Here is a tiny trained network, its code and every weight. The questions are about switching its units off for an input and a target symbol, where a switched-off unit gives its printed mean instead of its output.

import numpy as np


def w(rows, s, z=0):
    codes = np.array(rows[::2]) - 128.0
    scale = np.full(codes.shape[1], s)
    scale[-1] = z or s
    return codes * scale


def f(y):
    return np.maximum(y, 0)


def softmax(a):
    e = np.exp(a - a.max(-1, keepdims=True))
    return e / e.sum(-1, keepdims=True)


def log_softmax(a):
    a = a - a.max(-1, keepdims=True)
    return a - np.log(np.exp(a).sum(-1, keepdims=True))


def net(x, mask):
    ids = ['αβγδζηθμστφψω'.index(c) for c in x.split()]
    T = len(ids)
    res = E[ids] + P[:T]
    u = 0
    for l in range(2):
        q, k, v = (res @ M[l].T for M in (Q, K, V))
        z = softmax(np.where(np.tri(T) > 0, q @ k.T / 2**0.5, -1e9)) @ v
        res = res + np.where(mask[u], z, O[l][:, -1]) @ O[l][:, :-1]
        u += 1
        y = f(res @ A[l][:, :-1].T + A[l][:, -1])
        res = res + np.where(mask[u : u + 12], y, B[l][:, -1]) @ B[l][:, :-1]
        u += 12
    return log_softmax(res[-1] @ U[:, :-1].T + U[:, -1])


Q, K, V, O, A, B = {}, {}, {}, {}, {}, {}
E = w([
[146,141,30,196,191,120,135],'α',
[110,135,186,174,254,101,153],'β',
[135,51,204,60,128,163,100],'γ',
[195,94,105,89,120,52,111],'δ',
[145,217,52,55,146,107,149],'ζ',
[96,192,25,75,146,151,151],'η',
[62,166,84,132,148,101,11],'θ',
[74,68,173,16,171,91,138],'μ',
[38,143,113,138,148,125,149],'σ',
[200,122,110,119,98,86,137],'τ',
[170,227,140,83,210,143,182],'φ',
[200,118,96,138,73,90,171],'ψ',
[36,88,84,121,130,99,122],'ω',
],0.02)
P = w([
[218,180,230,126,80,11,99],'0',
[137,148,132,140,134,113,171],'1',
[143,135,131,135,136,114,160],'2',
[138,132,128,133,138,113,154],'3',
[135,122,123,132,139,113,146],'4',
[133,120,123,131,138,120,134],'5',
[131,116,118,129,140,122,125],'6',
[129,112,118,125,136,118,121],'7',
[128,111,119,123,135,118,116],'8',
[129,106,117,116,145,120,107],'9',
[121,105,120,117,143,117,104],'10',
[122,102,115,118,142,121,103],'11',
[127,99,120,112,143,120,99],'12',
[128,97,119,114,142,122,98],'13',
],0.012)
Q[0] = w([
[151,185,157,128,144,137,162],'0.h0',
[6,113,88,91,153,212,174],'0.h0',
],0.013)
K[0] = w([
[134,188,133,143,146,139,217],'0.h0',
[107,24,5,149,222,254,166],'0.h0',
],0.0071)
V[0] = w([
[74,47,127,118,150,108,141],'0.h0',
[132,107,52,138,65,167,254],'0.h0',
],0.0081)
O[0] = w([
[89,189,177,32,136,61,230,17],'0.h0',
[254,62,158,16,221,157,152,4],'0.h0',
],0.0073,0.0032)
A[0] = w([
[194,169,112,120,99,122,196,143],'0.n0',
[190,56,214,157,45,147,85,102],'0.n1',
[71,186,35,163,136,187,76,48],'0.n2',
[154,45,148,143,191,170,161,179],'0.n3',
[187,87,126,77,174,165,213,127],'0.n4',
[30,101,201,199,156,109,120,1],'0.n5',
[214,180,39,205,143,123,122,81],'0.n6',
[213,165,150,129,103,156,191,127],'0.n7',
[208,194,254,107,93,181,209,42],'0.n8',
[68,63,122,108,115,125,87,78],'0.n9',
[113,117,105,201,181,123,185,178],'0.n10',
[88,75,135,215,176,53,170,151],'0.n11',
],0.0088,0.0082)
B[0] = w([
[137,86,109,108,154,107,95,196],'0.n0',
[196,109,194,173,145,217,99,183],'0.n1',
[102,7,202,28,151,68,97,182],'0.n2',
[104,177,91,106,60,87,182,196],'0.n3',
[62,172,160,160,132,139,80,205],'0.n4',
[195,48,106,40,113,169,209,145],'0.n5',
[160,137,142,102,180,61,45,255],'0.n6',
[71,89,124,49,141,94,172,168],'0.n7',
[1,71,143,242,155,133,166,140],'0.n8',
[110,200,170,151,214,143,160,154],'0.n9',
[112,191,131,110,150,153,65,205],'0.n10',
[175,186,99,152,82,183,75,218],'0.n11',
],0.0085,0.0086)
Q[1] = w([
[44,151,135,90,247,179,190],'1.h0',
[70,111,167,145,64,58,138],'1.h0',
],0.011)
K[1] = w([
[64,73,1,127,241,216,200],'1.h0',
[64,56,193,144,27,83,124],'1.h0',
],0.0081)
V[1] = w([
[75,104,45,145,108,151,172],'1.h0',
[204,2,226,139,183,223,161],'1.h0',
],0.0051)
O[1] = w([
[135,113,5,100,131,148,29,2],'1.h0',
[98,192,158,66,172,132,81,19],'1.h0',
],0.011,0.0066)
A[1] = w([
[71,71,134,42,129,96,160,144],'1.n0',
[103,255,182,215,201,152,58,124],'1.n1',
[234,68,184,95,204,123,103,137],'1.n2',
[83,110,138,79,174,125,198,1],'1.n3',
[129,115,164,143,78,108,68,203],'1.n4',
[162,139,61,91,216,123,107,204],'1.n5',
[200,61,137,122,66,177,89,121],'1.n6',
[131,111,53,195,143,95,27,11],'1.n7',
[121,16,59,167,64,170,140,90],'1.n8',
[81,51,148,130,102,74,183,19],'1.n9',
[140,174,133,64,186,225,77,131],'1.n10',
[166,156,38,154,113,21,61,153],'1.n11',
],0.0085,0.0044)
B[1] = w([
[192,166,155,195,141,140,141,184],'1.n0',
[149,3,131,106,28,171,117,245],'1.n1',
[91,208,56,142,88,163,111,237],'1.n2',
[213,62,65,188,80,99,118,148],'1.n3',
[81,137,70,145,188,101,131,224],'1.n4',
[143,114,162,199,94,69,81,196],'1.n5',
[124,97,107,97,231,71,132,169],'1.n6',
[134,180,240,103,133,192,95,182],'1.n7',
[135,198,206,125,86,222,195,157],'1.n8',
[164,191,168,31,95,111,129,164],'1.n9',
[129,201,131,138,205,93,153,162],'1.n10',
[90,72,104,74,197,157,138,252],'1.n11',
],0.0079,0.011)
U = w([
[198,122,114,151,34,191,116,134],'α',
[198,139,185,109,116,100,171,126],'β',
[87,75,171,254,99,76,144,104],'γ',
[100,127,240,130,161,207,165,136],'δ',
[164,155,32,90,154,83,122,165],'ζ',
[42,156,202,120,165,88,127,59],'η',
[169,85,131,13,130,173,167,126],'θ',
[185,76,176,95,152,190,82,72],'μ',
[10,195,80,163,80,161,169,253],'σ',
[154,103,148,72,169,170,159,161],'τ',
[152,233,154,97,93,166,81,123],'φ',
[165,168,186,201,186,162,142,136],'ψ',
[107,93,123,53,65,136,125,103],'ω',
],0.0088,0.0057)

Each question gives the input, a string of symbols that net reads in full, and the target symbol t.
The units are the heads (2 rows each of Q, K, V and O) and the neurons (one row each of A and B). Each row of codes is followed by its name. A weight is (code - 128) times the scale printed after its matrix; where a second scale follows, it is the last column's (O, A, B and U).
mask holds one flag per unit, layer by layer, with each layer's heads first. A switched-off unit (its flag False) gives its mean, the last column of its rows in O or B, instead of its output. The means were averaged over made-up inputs and are rounded, as every weight is.
A unit's drop is (log p(t) with every unit on - log p(t) with that unit switched off) / (log p(t) with every unit on - log p(t) with every unit switched off).
The circuit of an input: a set's keep is (log p(t) with only the set's units on - log p(t) with every unit switched off) / (log p(t) with every unit on - log p(t) with every unit switched off). Starting from the 12 units with the biggest drops (on a tie, the unit counted first), units are removed one at a time, each time the one whose removal leaves the highest keep (on an exact tie, the one counted first), for as long as the keep stays at least 0.8.
circuit, biggest first: the units of the circuit, biggest drop first
most important unit: the unit with the biggest drop
k most important neurons: the k neurons with the biggest drops, biggest first
top k neurons in layer l: the k neurons of layer l with the biggest drops, biggest first
input μ μ σ ψ ψ ψ ζ τ ω μ τ γ δ, target σ: most important unit	0.h0
input ψ φ γ γ ψ τ, target φ: circuit, biggest first	(1.h0, 0.n1, 1.n2, 0.h0)
input α ω γ η μ η δ ψ ψ δ, target β: top 2 neurons in layer 0	(0.n6, 0.n10)
input η ψ β ψ δ, target ζ: 3 most important neurons	(1.n2, 1.n1, 1.n6)
input β ω η η, target ζ: top 2 neurons in layer 1	(1.n1, 1.n7)
input δ ψ ψ ψ α, target μ: 3 most important neurons	(1.n7, 1.n11, 0.n10)
input τ α ψ β η μ δ τ μ ψ γ δ, target α: top 2 neurons in layer 0	(0.n1, 0.n2)
input τ ψ ζ θ τ, target α: top 3 neurons in layer 1	(1.n1, 1.n2, 1.n11)
input β μ θ ψ α μ ω τ, target δ: 2 most important neurons	(1.n8, 1.n7)
input μ δ β ψ τ ψ τ α η, target ζ: 3 most important neurons	(0.n2, 1.n1, 0.n3)
input ψ ψ δ τ σ δ ψ ζ β γ ψ φ ω μ, target β: circuit, biggest first	(0.h0, 1.n0, 1.n3)
input γ μ ψ α δ δ ω ψ φ ψ, target ω: top 2 neurons in layer 0	(0.n1, 0.n5)
input ψ γ μ, target β: circuit, biggest first	(0.h0, 1.n3, 1.n0)
input θ γ ψ η μ δ τ η μ δ α δ δ τ, target η: most important unit	0.n2
input δ τ φ ψ α τ τ α γ ψ μ ψ, target γ: circuit, biggest first	(1.h0, 0.h0)
input ω ψ μ δ δ ζ δ σ ψ δ τ ψ ψ ψ, target θ: 2 most important neurons	(1.n11, 1.n8)
input θ γ η γ τ δ ψ ω ζ ψ, target η: top 2 neurons in layer 0	(0.n2, 0.n5)
input β σ η σ γ γ φ θ ψ ψ δ ψ, target δ: top 2 neurons in layer 1	(1.n8, 1.n7)
input ψ η ω ψ ψ ψ ψ α ζ ψ ψ, target φ: circuit, biggest first	(1.h0, 0.n1, 1.n2, 0.h0)
input α δ ψ δ μ μ γ η δ φ ψ, target β: 2 most important neurons	(0.n6, 1.n9)
input ψ ω φ ζ φ η φ ψ θ, target η: circuit, biggest first	(0.n2)
input α φ δ τ θ, target η: top 2 neurons in layer 1	(1.n1, 1.n4)
input φ γ μ σ μ φ ψ σ ψ μ τ, target μ: 2 most important neurons	(1.n1, 0.n1)
input ψ ψ δ ψ δ δ ζ φ β δ, target φ: top 2 neurons in layer 0	(0.n1, 0.n6)
input ζ ζ ζ α δ η η β τ φ α α η δ, target ψ: 2 most important neurons	(0.n1, 1.n1)
input ω δ α φ ζ ζ δ μ η δ δ, target θ: top 2 neurons in layer 0	(0.n1, 0.n4)
input ω ζ η σ θ φ η δ μ α, target μ: most important unit	1.n7
input ω φ μ δ, target θ: top 3 neurons in layer 0	(0.n1, 0.n4, 0.n6)
